Below is a small trained network, with its code and all its weights. Each question gives an input and a target symbol and asks what happens when units are switched off, that is, made to give their printed mean instead of their output.

import numpy as np


def w(rows, s, z=0):
    codes = np.array(rows[::2]) - 128.0
    scale = np.full(codes.shape[1], s)
    scale[-1] = z or s
    return codes * scale


def norm(h):
    return h / np.sqrt((h * h).mean(-1, keepdims=True) + 1e-5)


def f(y):
    return y / 2 * (1 + np.tanh(0.7978845608 * (y + 0.044715 * y**3)))


def softmax(a):
    e = np.exp(a - a.max(-1, keepdims=True))
    return e / e.sum(-1, keepdims=True)


def log_softmax(a):
    a = a - a.max(-1, keepdims=True)
    return a - np.log(np.exp(a).sum(-1, keepdims=True))


def net(x, mask):
    ids = ['αβγδεζηθλξπστφψω'.index(c) for c in x.split()]
    T = len(ids)
    res = E[ids] + P[:T]
    r = norm(res)
    for j in range(2):
        rows = slice(3 * j, 3 * j + 3)
        q, k, v = (r @ M[0][rows].T for M in (Q, K, V))
        z = softmax(np.where(np.tri(T) > 0, q @ k.T / 3**0.5, -1e9)) @ v
        o = O[0][rows]
        res = res + np.where(mask[j], z, o[:, -1]) @ o[:, :-1]
    y = f(norm(res) @ A[0][:, :-1].T + A[0][:, -1])
    res = res + np.where(mask[2:10], y, B[0][:, -1]) @ B[0][:, :-1]
    return log_softmax(norm(res)[-1] @ U[:, :-1].T + U[:, -1])


Q, K, V, O, A, B = {}, {}, {}, {}, {}, {}
E = w([
[146,136,99,164],'α',
[148,134,93,157],'β',
[148,113,132,91],'γ',
[78,125,104,120],'δ',
[151,114,134,91],'ε',
[150,135,91,159],'ζ',
[157,110,128,91],'η',
[77,149,129,175],'θ',
[58,173,1,187],'λ',
[160,121,98,162],'ξ',
[67,156,176,131],'π',
[60,155,138,161],'σ',
[78,155,174,131],'τ',
[156,167,76,85],'φ',
[113,100,126,127],'ψ',
[180,138,205,106],'ω',
],0.028)
P = w([
[1,110,96,156],'0',
[43,91,80,127],'1',
[66,90,77,138],'2',
[94,94,81,136],'3',
[113,103,84,147],'4',
[136,103,83,141],'5',
[155,111,87,141],'6',
[175,116,87,140],'7',
[195,118,88,143],'8',
[217,125,86,148],'9',
[238,126,96,151],'10',
[243,136,103,144],'11',
[237,147,128,138],'12',
],0.007)
Q[0] = w([
[254,84,142,105],'h0',
[180,237,176,130],'h0',
[80,165,231,168],'h0',
[210,108,12,185],'h1',
[234,149,26,119],'h1',
[219,74,141,138],'h1',
],0.014)
K[0] = w([
[199,78,158,130],'h0',
[179,189,177,122],'h0',
[118,193,157,102],'h0',
[211,216,106,120],'h1',
[251,144,141,171],'h1',
[192,159,139,75],'h1',
],0.018)
V[0] = w([
[42,22,136,146],'h0',
[70,147,98,78],'h0',
[121,54,134,154],'h0',
[123,117,163,100],'h1',
[116,5,138,205],'h1',
[116,100,181,101],'h1',
],0.012)
O[0] = w([
[125,154,202,77,218],'h0',
[103,111,98,73,141],'h0',
[247,165,140,75,184],'h0',
[139,146,60,206,35],'h1',
[108,80,169,205,198],'h1',
[130,149,137,217,2],'h1',
],0.013,0.005)
A[0] = w([
[153,51,134,207,120],'n0',
[152,65,80,157,41],'n1',
[105,139,250,167,255],'n2',
[197,27,139,114,91],'n3',
[97,249,112,132,145],'n4',
[131,98,73,56,111],'n5',
[50,141,150,131,171],'n6',
[120,235,132,109,56],'n7',
],0.015,0.0059)
B[0] = w([
[110,175,129,108,181],'n0',
[93,113,185,117,146],'n1',
[197,138,88,155,255],'n2',
[8,173,160,136,252],'n3',
[179,76,165,220,159],'n4',
[77,143,79,154,217],'n5',
[147,51,176,126,203],'n6',
[134,83,156,202,136],'n7',
],0.012,0.008)
U = w([
[100,54,185,193,153],'α',
[86,107,112,128,73],'β',
[135,139,120,126,120],'γ',
[85,55,148,30,129],'δ',
[132,99,113,166,254],'ε',
[67,114,104,132,113],'ζ',
[93,150,105,122,113],'η',
[80,132,111,126,98],'θ',
[43,49,34,175,95],'λ',
[62,202,198,168,137],'ξ',
[89,158,141,138,116],'π',
[88,154,134,140,115],'σ',
[82,165,145,139,133],'τ',
[142,153,2,75,158],'φ',
[187,190,205,48,101],'ψ',
[168,222,84,200,134],'ω',
],0.018,0.008)

Each question gives the input, a string of symbols that net reads in full, and the target symbol t.
The units are the heads (3 rows each of Q, K, V and O) and the neurons (one row each of A and B). Each row of codes is followed by its name. A weight is (code - 128) times the scale printed after its matrix; where a second scale follows, it is the last column's (O, A, B and U).
mask holds one flag per unit, heads first, then neurons. A switched-off unit (its flag False) gives its mean, the last column of its rows in O or B, instead of its output. The means were averaged over made-up inputs and are rounded, as every weight is.
A unit's drop is (log p(t) with every unit on - log p(t) with that unit switched off) / (log p(t) with every unit on - log p(t) with every unit switched off).
The circuit of an input: a set's keep is (log p(t) with only the set's units on - log p(t) with every unit switched off) / (log p(t) with every unit on - log p(t) with every unit switched off). Starting from all 10 units, units are removed one at a time, each time the one whose removal leaves the highest keep (on an exact tie, the one counted first), for as long as the keep stays at least 0.8.
circuit, biggest first: the units of the circuit, biggest drop first
unit that matters most: the unit with the biggest drop
heads that matter: for each layer, one digit per head in row order, 1 if its drop is at least 0.15 and else 0, layers parted by /
input ξ π η θ ξ τ α ε ξ γ, target ξ: circuit, biggest first : [n3, h0]
input δ ξ ξ δ ξ ω, target ω: circuit, biggest first : [h0, n2]
input π α ζ φ ζ ζ, target φ: unit that matters most : h1
input ξ β η, target ξ: circuit, biggest first : [n3, h1]
input δ θ η ω α, target ω: heads that matter : 01
input α σ φ η α ξ β φ ζ δ φ π ω, target ω: circuit, biggest first : [h0, h1]
input θ ζ ξ φ τ α, target φ: heads that matter : 01
input η η ψ ξ ξ γ η π λ ζ γ φ η, target φ: circuit, biggest first : [h1, h0]
input π ε ε δ β γ φ ε α ω φ, target ω: circuit, biggest first : [h1, n4]
input α α ξ, target ξ: heads that matter : 00
input ω λ α θ β τ ψ β, target ψ: heads that matter : 10
input ζ β α ζ α ω ω ω δ θ γ ξ β, target ξ: heads that matter : 10
input φ ξ α α ξ θ φ τ γ α φ η, target φ: heads that matter : 01
input α ψ ζ, target ψ: circuit, biggest first : [h0]
input ζ φ ξ φ δ ξ α ζ ω δ ε, target ω: heads that matter : 11
input η ε β δ ξ β φ γ π φ ξ, target φ: heads that matter : 01
input ξ ξ α, target ξ: circuit, biggest first : [h0, n2]
input θ α γ θ α ω δ θ ξ σ ξ ξ ε, target ξ: heads that matter : 10
input β η α δ ξ ξ φ ω δ δ δ ξ τ, target α: circuit, biggest first : [n6, h0]
input β ε β ψ θ ξ γ ξ ζ δ ξ δ λ, target λ: heads that matter : 11
input ψ δ φ, target ψ: heads that matter : 10
input ξ τ ζ ω ξ, target ω: heads that matter : 01
input γ γ θ ξ γ φ γ π η β α θ, target ε: heads that matter : 00
input δ ψ ζ ξ ξ β ζ, target ξ: circuit, biggest first : [n3]
input δ δ φ ξ ψ α ξ δ ζ α π θ θ, target ε: circuit, biggest first : [n2, n6]
